Below is a small trained network, with its code and all its weights. Each question gives an input and a target symbol and asks what happens when units are switched off, that is, made to give their printed mean instead of their output.

import numpy as np


def w(rows, s, z=0):
    codes = np.array(rows[::2]) - 128.0
    scale = np.full(codes.shape[1], s)
    scale[-1] = z or s
    return codes * scale


def f(y):
    return y / 2 * (1 + np.tanh(0.7978845608 * (y + 0.044715 * y**3)))


def softmax(a):
    e = np.exp(a - a.max(-1, keepdims=True))
    return e / e.sum(-1, keepdims=True)


def log_softmax(a):
    a = a - a.max(-1, keepdims=True)
    return a - np.log(np.exp(a).sum(-1, keepdims=True))


def net(x, mask):
    ids = ['αβγεζηθλξσφψω'.index(c) for c in x.split()]
    T = len(ids)
    res = E[ids] + P[:T]
    r = res
    for j in range(2):
        rows = slice(4 * j, 4 * j + 4)
        q, k, v = (r @ M[0][rows].T for M in (Q, K, V))
        z = softmax(np.where(np.tri(T) > 0, q @ k.T / 4**0.5, -1e9)) @ v
        o = O[0][rows]
        res = res + np.where(mask[j], z, o[:, -1]) @ o[:, :-1]
    y = f(res @ A[0][:, :-1].T + A[0][:, -1])
    res = res + np.where(mask[2:14], y, B[0][:, -1]) @ B[0][:, :-1]
    return log_softmax(res[-1] @ U[:, :-1].T + U[:, -1])


Q, K, V, O, A, B = {}, {}, {}, {}, {}, {}
E = w([
[192,185,129,185],'α',
[145,90,155,53],'β',
[138,177,132,223],'γ',
[70,38,105,201],'ε',
[182,205,162,117],'ζ',
[125,180,2,21],'η',
[136,88,134,121],'θ',
[132,76,158,67],'λ',
[196,172,139,164],'ξ',
[167,137,166,59],'σ',
[163,133,134,148],'φ',
[129,99,155,75],'ψ',
[186,203,153,137],'ω',
],0.02)
P = w([
[254,7,71,173],'0',
[184,110,106,166],'1',
[171,160,118,153],'2',
[164,188,118,143],'3',
[159,219,117,146],'4',
[157,246,99,142],'5',
],0.0092)
Q[0] = w([
[134,116,148,137],'h1',
[135,156,97,108],'h1',
[149,159,120,73],'h1',
[107,58,47,153],'h1',
[67,172,150,180],'h2',
[249,129,133,190],'h2',
[206,207,85,101],'h2',
[29,111,68,124],'h2',
],0.011)
K[0] = w([
[167,122,80,117],'h1',
[121,136,142,162],'h1',
[143,136,112,108],'h1',
[115,133,75,109],'h1',
[120,141,131,182],'h2',
[200,161,96,142],'h2',
[131,147,8,116],'h2',
[140,75,124,173],'h2',
],0.015)
V[0] = w([
[80,218,68,140],'h1',
[169,92,192,46],'h1',
[91,214,28,61],'h1',
[113,18,31,158],'h1',
[71,35,36,53],'h2',
[254,220,160,114],'h2',
[165,207,53,84],'h2',
[106,128,174,179],'h2',
],0.0079)
O[0] = w([
[202,163,208,98,91],'h1',
[184,48,189,188,92],'h1',
[253,162,127,175,41],'h1',
[151,85,78,88,169],'h1',
[192,194,125,171,30],'h2',
[50,40,72,128,255],'h2',
[221,93,68,125,179],'h2',
[127,122,212,102,125],'h2',
],0.0076,0.0078)
A[0] = w([
[139,140,133,244,134],'n1',
[139,56,171,56,162],'n2',
[200,147,47,158,111],'n3',
[145,48,72,177,108],'n4',
[130,112,163,22,122],'n5',
[44,238,156,144,116],'n6',
[133,137,72,50,255],'n7',
[102,81,55,203,64],'n8',
[98,255,124,135,190],'n9',
[49,76,98,108,205],'n10',
[171,10,166,174,161],'n11',
[144,205,187,132,135],'n12',
],0.0095,0.0096)
B[0] = w([
[108,136,41,95,139],'n1',
[124,157,131,153,163],'n2',
[68,82,198,96,151],'n3',
[126,179,149,74,180],'n4',
[90,167,82,116,137],'n5',
[195,122,198,141,137],'n6',
[125,136,138,166,217],'n7',
[132,117,131,73,172],'n8',
[140,53,124,189,144],'n9',
[161,190,146,143,255],'n10',
[96,157,78,132,169],'n11',
[86,150,72,1,126],'n12',
],0.01,0.018)
U = w([
[52,252,84,80,182],'α',
[175,145,179,238,255],'β',
[102,1,69,130,190],'γ',
[123,117,120,109,39],'ε',
[142,139,153,94,46],'ζ',
[137,135,122,100,28],'η',
[76,87,150,82,79],'θ',
[94,97,197,39,106],'λ',
[118,130,140,93,27],'ξ',
[160,80,112,85,123],'σ',
[106,111,116,115,24],'φ',
[111,132,154,96,33],'ψ',
[122,123,99,116,6],'ω',
],0.0086,0.0067)

Each question gives the input, a string of symbols that net reads in full, and the target symbol t.
The units are the heads (4 rows each of Q, K, V and O) and the neurons (one row each of A and B). Each row of codes is followed by its name. A weight is (code - 128) times the scale printed after its matrix; where a second scale follows, it is the last column's (O, A, B and U).
mask holds one flag per unit, heads first, then neurons. A switched-off unit (its flag False) gives its mean, the last column of its rows in O or B, instead of its output. The means were averaged over made-up inputs and are rounded, as every weight is.
A unit's drop is (log p(t) with every unit on - log p(t) with that unit switched off) / (log p(t) with every unit on - log p(t) with every unit switched off).
The circuit of an input: a set's keep is (log p(t) with only the set's units on - log p(t) with every unit switched off) / (log p(t) with every unit on - log p(t) with every unit switched off). Starting from the 12 units with the biggest drops (on a tie, the unit counted first), units are removed one at a time, each time the one whose removal leaves the highest keep (on an exact tie, the one counted first), for as long as the keep stays at least 0.8.
units of the circuit, in order: the units of the circuit, biggest drop first
most important unit: the unit with the biggest drop
top k neurons: the k neurons with the biggest drops, biggest first
which heads matter: for each layer, one digit per head in row order, 1 if its drop is at least 0.15 and else 0, layers parted by /
drop of u: that unit's drop, to one decimal
input ζ ψ λ η, target λ: units of the circuit, in order	n3, h2, h1
input θ η ε β γ ω, target γ: units of the circuit, in order	n9, h2, n10, n3
input ζ ζ β, target α: which heads matter	01
input γ γ λ, target α: top 2 neurons	n5, n9
input γ η λ σ ξ, target γ: top neuron	n10
input ε ζ γ ζ ζ, target β: which heads matter	11
input η γ σ γ ζ, target γ: units of the circuit, in order	n9, h2, n10, n3
input σ θ ζ ε, target α: which heads matter	10
input φ γ ω λ η, target γ: which heads matter	01
input ω ω β, target α: which heads matter	00
input ψ ζ θ, target α: top 2 neurons	n11, n4
input ε γ ψ η φ γ, target γ: which heads matter	01
input γ γ γ ε ψ γ, target β: which heads matter	10
input ψ σ λ, target α: most important unit	n11
input ε γ η, target γ: drop of n3	0.2
input γ η γ, target γ: drop of h2	0.4
input ζ γ θ, target α: drop of h2	0.3
